Where the symbols take the elements:
FJ: §>CH, ~>HM, +>CR
TB: §>NJ, ~>TP, +>RF
CH: §>FH, ~>RG, +>FJ
BR: §>CG, ~>GT, +>LH
MZ: §>ZT, ~>JT, +>BL
PJ: §>PN, ~>ZD, +>FZ
ZM: §>DM, ~>CR, +>HM
SN: §>FZ, ~>LQ, +>DM
DM: §>SN, ~>PC, +>ZM
JT: §>HQ, ~>MZ, +>FH
CG: §>SD, ~>GS, +>BR
ZD: §>PM, ~>PJ, +>JR
GS: §>GT, ~>CG, +>NL
FT: §>HC, ~>TZ, +>SD
BQ: §>GG, ~>JF, +>CJ
ZT: §>RG, ~>FH, +>MZ
CR: §>FJ, ~>ZM, +>PC
GG: §>BL, ~>NC, +>BQ
JR: §>ZD, ~>PN, +>BS
QG: §>BS, ~>SF, +>NJ
JF: §>QS, ~>BQ, +>NC
QJ: §>RF, ~>LH, +>GT
QS: §>DD, ~>CJ, +>JF
PC: §>CR, ~>DM, +>LQ
RG: §>HM, ~>CH, +>ZT
BL: §>MZ, ~>HQ, +>GG
HC: §>CJ, ~>DD, +>FT
SF: §>SJ, ~>QG, +>QM
SD: §>FT, ~>NL, +>CG
FH: §>JT, ~>ZT, +>CH
SJ: §>TP, ~>NJ, +>SF
HQ: §>NC, ~>BL, +>JT
QM: §>SF, ~>BS, +>PN
NJ: §>QG, ~>SJ, +>TB
HM: §>ZM, ~>FJ, +>RG
CJ: §>BQ, ~>QS, +>HC
PN: §>QM, ~>JR, +>PJ
LQ: §>PC, ~>SN, +>PM
DD: §>TZ, ~>HC, +>QS
LH: §>BR, ~>QJ, +>BT
FZ: §>PJ, ~>PM, +>SN
RF: §>TB, ~>BT, +>QJ
BT: §>LH, ~>RF, +>TP
TP: §>BT, ~>TB, +>SJ
TZ: §>NL, ~>FT, +>DD
NC: §>JF, ~>GG, +>HQ
PM: §>LQ, ~>FZ, +>ZD
BS: §>JR, ~>QM, +>QG
NL: §>GS, ~>SD, +>TZ
GT: §>QJ, ~>BR, +>GS

The rows follow the links: the fewer symbols apart two elements are, the more alike their rows tend to be.

Each row is also shifted at random along 4 hidden directions that mean nothing.

Known rows, each with its element:
[ -8,   3,  -4,   1,   5,  11,   0,   2,   6, -23,   5, -11, -31,  32,  13,  -9,  14, -24,  13,  -5,   1,  -2,  13,  37,  -5,  13,   5]; element ZM
[  6,  -8,   6,  -5,   6,   2, -16,   3, -10,  20,  12,  11,  29,  -2, -18,  -4,  -6,  15, -13,  -3,   3,  11,  -1, -11,   8, -18,   9]; element LH
[-16, -13,   0,   0,  -1,  18,   8,   0, -16,   4,  13, -32,  20,   3,  -6,  -6,  12,  16,   1, -23,  -4,  16,  21,  30,  -1,   2,  -9]; element SF
[ 12,   7,   5,  -3,   1,   4,  -6,  14,   3,   6, -15,   5,   2, -19,   3,  13,  13,  13,  -5,  29,   3, -15, -10, -14,  -2,   0,  -7]; element HC
[-38,   5,   1,  10,   6,  17,  -6,   6,  12, -25,  -2, -22, -21,  29,   4,  -9,  23, -13,  13,  -1,  -1,  -5,  19,  34,  -8,  11,   4]; element GT
[-25,   3,  -8,   0, -11, -29,  13, -18,  15,  -9,  -9,  24, -24,  -2,  20,   9, -27, -22,  -2,   1,   3,  -3, -16, -27,  -8,   2,  -4]; element RG
[ 16,   6,   1,   5,   7,   6,   7,  -2,   7, -20,  -5, -18, -26,  22,   4, -13,   5, -21,  22, -21,  -2,  -1,  15,  24,  -3,  19,   1]; element DM
[  7,  -9,  10, -23, -11,  -3,  -9,  -3, -19,  27,  -9,  14,  17, -22,  13,   7,   4,   9,  -3,  14,  -6,  -2, -10, -23,   3,   4, -21]; element CR
[ -7,   9, -13,  13,  -6,   3,  25,   3,  11, -25,  -1,  -3, -29,   2,  13,   8,   0,  -7,  -9,  16,   2,  -2, -14,  13,  -3,  -4,   0]; element ZT
[  1, -10,   1, -13,  -1,  10,   2,   8, -21,  19,  18,  -3,  22,   1,   2,  -1,   2,  16, -13,   8,  -2,  19,  -2,   9,  18, -11,   2]; element LQ
[  6,   3,  15, -13,  10, -11, -21, -13, -11,  18, -14,  -9,  11, -10,  -6, -12,   6,  -8,  37, -32,  -8,  -9,  28, -11,  -5,  36, -19]; element QM
[ 29,  -3, -12,   9, -11,   5,   9,   8,  17, -17,  -3,   1, -11,  -1,  -3,   9,   8,   4, -16,  13,   5, -12, -16,   2, -10, -11,   3]; element NC
[  3, -15,  -7,  -6, -20,  18,  17,   9,  -9,   7,   5,  -4,  11, -12,   8,  17,  13,  26, -29,  26,  -4,   7, -21,   9,  -3, -18, -15]; element CH
[ 32,   0,   6, -17,   0, -14,   0,  -7, -22,  32,  -4,  18,  24, -28,   0,   5, -13,  10,   1,  -3,  -2,  -1,  -7, -31,  12,   3, -13]; element PC
[-33,  -9,  -6,   5,  -4,  -9,  14, -16,  -3,  -2,   9,  -8,   3,   1,   8,  -5, -17,  -3,   5, -28,  -8,  14,   9,   8,  -5,   3,  -8]; element PJ
[ 27,  -8,   6,   0,  11,  -8, -19,  -4,  -9,  18,  15,   7,  29,   8, -27, -16, -15,   3,   2, -26,   2,  13,   8, -12,  11, -15,  18]; element TP
[  8,   1,  -8,  11,  12, -14,  33,  -8, -18,  15,  18, -10,  21, -20, -15,  -7, -35,  13,  -1, -28,   6,  22,   4,  -4,  20, -10,  12]; element BS
[  3,  -7,  15, -10,   8,  -4, -28, -10, -10,  17,  10,  10,  23,  16, -14, -18,  -6,  -6,   9, -22,  -1,   9,  11, -10,   6,  -2,   6]; element SJ
[  7,   3,  10, -10,  20,  10, -15,   5, -24,  17,  12, -10,  12,   8,  -4, -20,   6,  -2,  17,  -7,   1,  10,  21,  14,  18,  11,   8]; element JR
[-44,   4,   4,   4,   5, -12,  -8, -13,   2,   0,   0,   1,  -2,  10,   3, -10, -12, -14,  17, -14,   2,  -1,  16,  -4,  -3,  14,   2]; element RF

In each set, the symbols that take the first to the second take the third to the fourth. Give the fourth.
Answers are names.
A [  3,   1,  19, -15,  13, -28, -33, -23,  -6,  22,  -8,  17,  11,  -2,  -3, -13, -15, -17,  31, -40,  -3,  -5,  21, -31,   0,  22,  -9]
B [-18, -13,   1,  -3,  -6,   6, -12,   3,  -9,  20,  12,   6,  29,  -5,  -7,   4,  -3,  24, -23,  14,  -2,  12,  -6, -11,   6, -22,   1]
C [ 15,   8,   3,  -1,   9,  -9,  -3,  -9,   5, -11,  -2,  -3, -20,  21,   1, -16,  -6, -27,  26, -30,  -2,  -4,  20,   8,   0,  20,   3]
D SJ

A [ 10, -15, -12,  -1, -20,  -1,  23,   4,  -7,   8,  14,   9,  16, -15,   3,  20, -11,  22, -38,  17,   2,  17, -29,  -6,   4, -31,   0]
B [ 29,   6,  -5,  15,   0,   0,  -2,   4,  29, -30,   2,   7, -24,  25, -16,  -4,  -5, -18,  -7,  -2,   4, -10,  -7,   6,  -9, -15,  24]
C [ -5,  -8,   6,  -7,   1,   8,  -3,   2, -16,  19,  -3, -17,  30, -26,  -9,   3,  11,  25,   3,  -8,  -2,   2,  12,   1,   1,   9, -16]
D CJ

A [ 24,  10,  -5,   6,   9,  -9,  10,  -9,  11, -17,  -2,  -8, -20,  15,   1, -11, -13, -27,  19, -25,   0,  -2,  11,   7,  -3,  16,  10]
B [  5,   8,   5,  -3,  -2,  -8, -12,   2,  14,  -8, -20,  22, -26,   2,  15,   5,   0, -16,   4,  28,   2, -21, -14, -20,  -5,   7,  -1]
C [ 10,   9,  -5,  16,  -1,   6,  12,  -1,  20, -28, -17, -16, -25,  -3,  -4,   5,  13,  -7,   9,  -5,   2, -17,   4,  13, -17,  12,  -3]
D JT

A [ 20,  -3,  -7,  11,  -4,   0,   5,  10,   0,   4,  15,  17,  18,  -9, -18,   6, -12,  16, -29,  19,   8,   6, -26, -16,   8, -37,  21]
B [ 29,   4,  -4,   8,  -9,  -1,   2,   6,  21, -21,  -8,   6, -16,   0,  -3,  11,   7,  -4,  -7,   7,   0, -16, -13,  -2, -14,  -9,   3]
C [-21,   6,  -3,  -1,  -6,  -6,   2,  -7,  15, -17,  -3,   6, -28,  23,  22,  -1,  -5, -23,   8,   3,  -1,  -2,  -3,   2, -10,   8,  -3]
D LQ

A [-15, -10,   2,  -2,  -4,  -1,   4,  -2, -16,  24,   4,  -8,  31, -24,  -8,   7,  -4,  27,  -4,  -8,  -4,   9,   2,  -8,   1,  -1, -14]
B [-43,   3,   0,  -8, -14,   3,  -3,  -1,  10, -10, -20,   6, -27,   1,  32,  15,  18,  -7,  -2,  33,  -4, -17, -11,  -4, -18,  16, -22]
C [ 12,   2,   1,   6,  -4,  20, -14,  14,  22, -30,  -4,  -6, -30,  29,   1,   0,  27, -13,  -1,  14,   2, -13,   0,  23, -16,  -3,   4]
D BS

A [-15,  -1, -10,  11,  -6,  -3,  25,  -7,  10, -22,   3, -11, -25,  10,  10,  -1,  -6, -11,   1,  -8,  -3,   7,  -2,  19,  -6,   5,   1]
B [ 22,   8, -13,  11,  -6, -10,  19,   4,   8, -12,  -6,  14, -11, -18,   4,  13, -13,   3, -23,  21,   8,  -7, -26, -14,   6, -14,   9]
C [ 17,  -4,   0,   2,   3,   7,  -4,  11,  -8,  11,  11,   4,  24, -13, -16,   5,  -2,  23, -19,  11,   3,   7, -10,  -6,   9, -24,  12]
D SF

A [ -5,   3,   2,   2,   0, -28,   0, -22,   9,  -5,   1,  17, -12,  11,   0, -10, -27, -28,  12, -33,  -1,   5,   5, -18,  -4,   6,   4]
B [  6,  -2,   6,  -1,  11,  10,  -6,  -2,  -6,  -2,   5, -21,   2,  17, -10, -16,  11, -10,  23, -32,  -4,   6,  30,  27,   0,  14,  -2]
C [ 22,  -5,  -3,  -6, -15,  19,  -2,  13,  -2,  -6,  -6,  -7,  -5,  -1,   7,  15,  28,  11,  -8,  23,  -2, -10, -11,  10, -11,  -2, -13]
D JF

A [-24,   2,  -1,  -3,   7, -15,  13,  -8, -17,  22,   0,  -9,  22, -26,   3,   1, -19,  12,   9, -14,  -2,  12,   9,  -9,   8,  15,  -7]
B [-39,   4,   1,  13,  -2, -21,   4, -15,  21, -11, -15,   6, -13,  -9,   6,   4, -13, -12,  11, -14,   2, -12,   1, -17, -16,  10,  -8]
C [-10,  -2,  17, -12,  -2,  -5, -32,   3,  -4,  24,  -3,  28,  18,  -7,  -3,   5,   0,   8,  -6,  23,  -1, -10, -12, -37,   0,  -5,  -5]
D SF

A [ 12,  -4,   1,  -7,   8,   6,   8,   7, -22,  19,  20,  -5,  22,  -3,  -4,  -6,  -8,  11,  -8,  -4,   1,  18,   1,   2,  20,  -8,   7]
B [ 24,  11,   8,  -7,   1, -10, -21,   7,   7,   8, -22,  21,  -2, -18,   3,   7,   4,  -1,   4,  25,   3, -24, -14, -38,   0,   8,  -3]
C [ 54,   0,   8, -17,  -4,  -2,  -6,   1, -12,  22, -12,  10,  11, -23,  -3,   5,   6,   9,   0,   7,  -2, -12,  -6, -22,   5,   6, -10]
D CG

A [ -2,   9,  -5,  18,  13, -24,  23, -10,   4,  -7,   6,  -2,  -3,  -7, -15,  -7, -36,  -6,   6, -33,   5,   3,   8,  -8,   8,  -3,  19]
B [ -3,  -6,  -2,  -6, -23,  -9,  -3,  -5,   8,   0, -23,  18,  -5, -24,  15,  22,   8,   7,  -9,  21,  -2, -19, -20, -24, -20,   5, -26]
C [-13,   5, -12,  23,  -3,  -5,  25,  -4,  20, -23, -10, -12, -18,  -8,   0,   5,  -2,  -2,  -3,  -8,  -1,  -9,   2,   6, -13,   1,  -4]
D FJ

A [ 47,  -3,  -4,  -8,  -4,   5,   2,   5,  -6,   8,  -6,   5,   7, -16,  -3,   7,   8,  12, -12,  12,   1,  -3, -11, -12,   3,  -3,  -8]
B [  3,  -4,   1, -10,   7, -14,   7,  -7, -19,  30,   7,   4,  25, -15,  -6,  -6, -21,  10,   2, -11,   0,  14,   2, -15,  18,   3,   0]
C [ 31,   9,  -2,   4,   2,   0,  -2,  16,  13,  -7,  -1,  17, -11,   2,  -3,   5,  -1,  -5, -15,  28,   5,  -9, -20, -12,   6, -12,  16]
D BR

A [  7,  -7,   3,  -7, -16,  10, -26,   4,  17, -11,   9,  20, -11,  29,   5,   5,  14,  -9, -18,  22,   0,  -2, -16,  -2, -10, -20,   9]
B [-17,  12,  17,  -4,  22, -13, -24, -10,   1,   6,  -6,   2,  -7,  12,  -2, -19,  -9, -22,  34, -21,   0,  -4,  24,  -9,   6,  24,   4]
C [ -8,  10,   3,   2,  17,  -7,  18,  -6, -12,  10,  -7, -20,   7, -21,  -3,  -7, -10,   5,  25, -23,  -3,  -3,  22,   3,   8,  28,  -6]
D FH

A [ -9,   5,   1,   7, -10,   1, -16,  -2,  22, -23, -11,   9, -24,  17,   4,   4,  11, -18,   3,   7,   0, -18,  -3,  -1, -18,   3,   0]
B [ -5,  14,   2,  11,  12, -19,  -4,  -9,  12,  -7,  -5,   3, -11,   1,  -6,  -9, -19, -21,  23, -28,   1,  -8,  18, -11,  -1,  13,  12]
C [ 10,   2, -13,  19,  16,  -4,  42,   1, -11,   3,  19, -24,  17, -18, -16,  -8, -28,  17,  -2, -28,   4,  21,   7,  15,  22,  -5,  14]
D LQ

A [-30,   0,  -7,  19,  -3,  12,   6,   0,  17, -33,  10, -15, -21,  32,  -3,  -8,   9,  -9,  -4,  -2,   1,   5,   6,  33,  -8,  -7,  16]
B [-29,  -5,   0,  -1,  -1,  -6,   5, -11,  -1,  -7,   7, -13,  -7,  15,   9,  -6,  -1, -15,  12, -25,  -4,   7,  19,  16,  -6,  15,  -7]
C [ 48,  -3,   4,  -8,  -6,  -1, -23,   5,   5,   2,   5,  26,   1,  12,  -4,   1,   1,  -7, -11,  14,   1,  -4, -18, -20,   1, -19,  10]
D BR

A [ 11,  -6,   5,   1,   9,   6,  -5,  -3, -11,   7,  11, -14,  19,  10, -16, -14,   1,   3,   6, -30,  -2,  13,  19,  17,   8,   3,  10]
B [ 21,  11, -10,   7,  -3,  -7,  22,   4,  13, -12, -12,   3, -22, -18,   8,  14,  -8,  -1,  -8,  16,   4, -14, -17, -11,  -3,  -1,   1]
C [-24,   3,  11,  -5,  18,   7, -14,  -1, -11,  10,  11,  -9,   7,  24,   1, -20,   3, -10,  17, -11,   0,   9,  23,  15,  14,  10,   8]
D NC

A [  1,   7,   2,  -2,  16,  -4,  20,  -3, -22,  18,  -6, -23,  16, -30,  -2,  -6,  -9,  11,  18, -21,  -2,   6,  19,   0,  11,  25, -11]
B [-13, -11,   7, -19,  -7,   9,  -7,   2, -23,  26,   4,   6,  21,  -7,  14,   3,  12,  15,  -7,  16,  -6,   8,  -4,  -6,   6,   0, -15]
C [ -5,  -7,  -4,   4,   1,  -2,  11, -11, -13,   7,   7, -19,  17,  -7,  -6,  -6,  -7,   9,  11, -32,  -5,  14,  17,  12,   3,   6,  -7]
D LH

A [-28,   7,  -2,  13,   7,  -6,   6,  -8,   6,  -7,   5,  -6,  -6,   8,  -5,  -9, -14, -12,   9, -20,   2,   8,  14,   6,   7,   5,  12]
B [ -9,  -8,   2,  -5,   2,  26,  -2,   9, -21,  14,   1, -28,  26, -15,  -9,   1,  25,  30,   1,   1,  -6,   7,  18,  23,  -1,   6, -17]
C [  5,  15,   3,  13,  19, -18,   8,  -8,   9, -10, -12,  -7, -11,  -7, -12,  -8, -15,  -8,  23, -26,   2, -11,  17,  -5,   0,  17,   6]
D LH

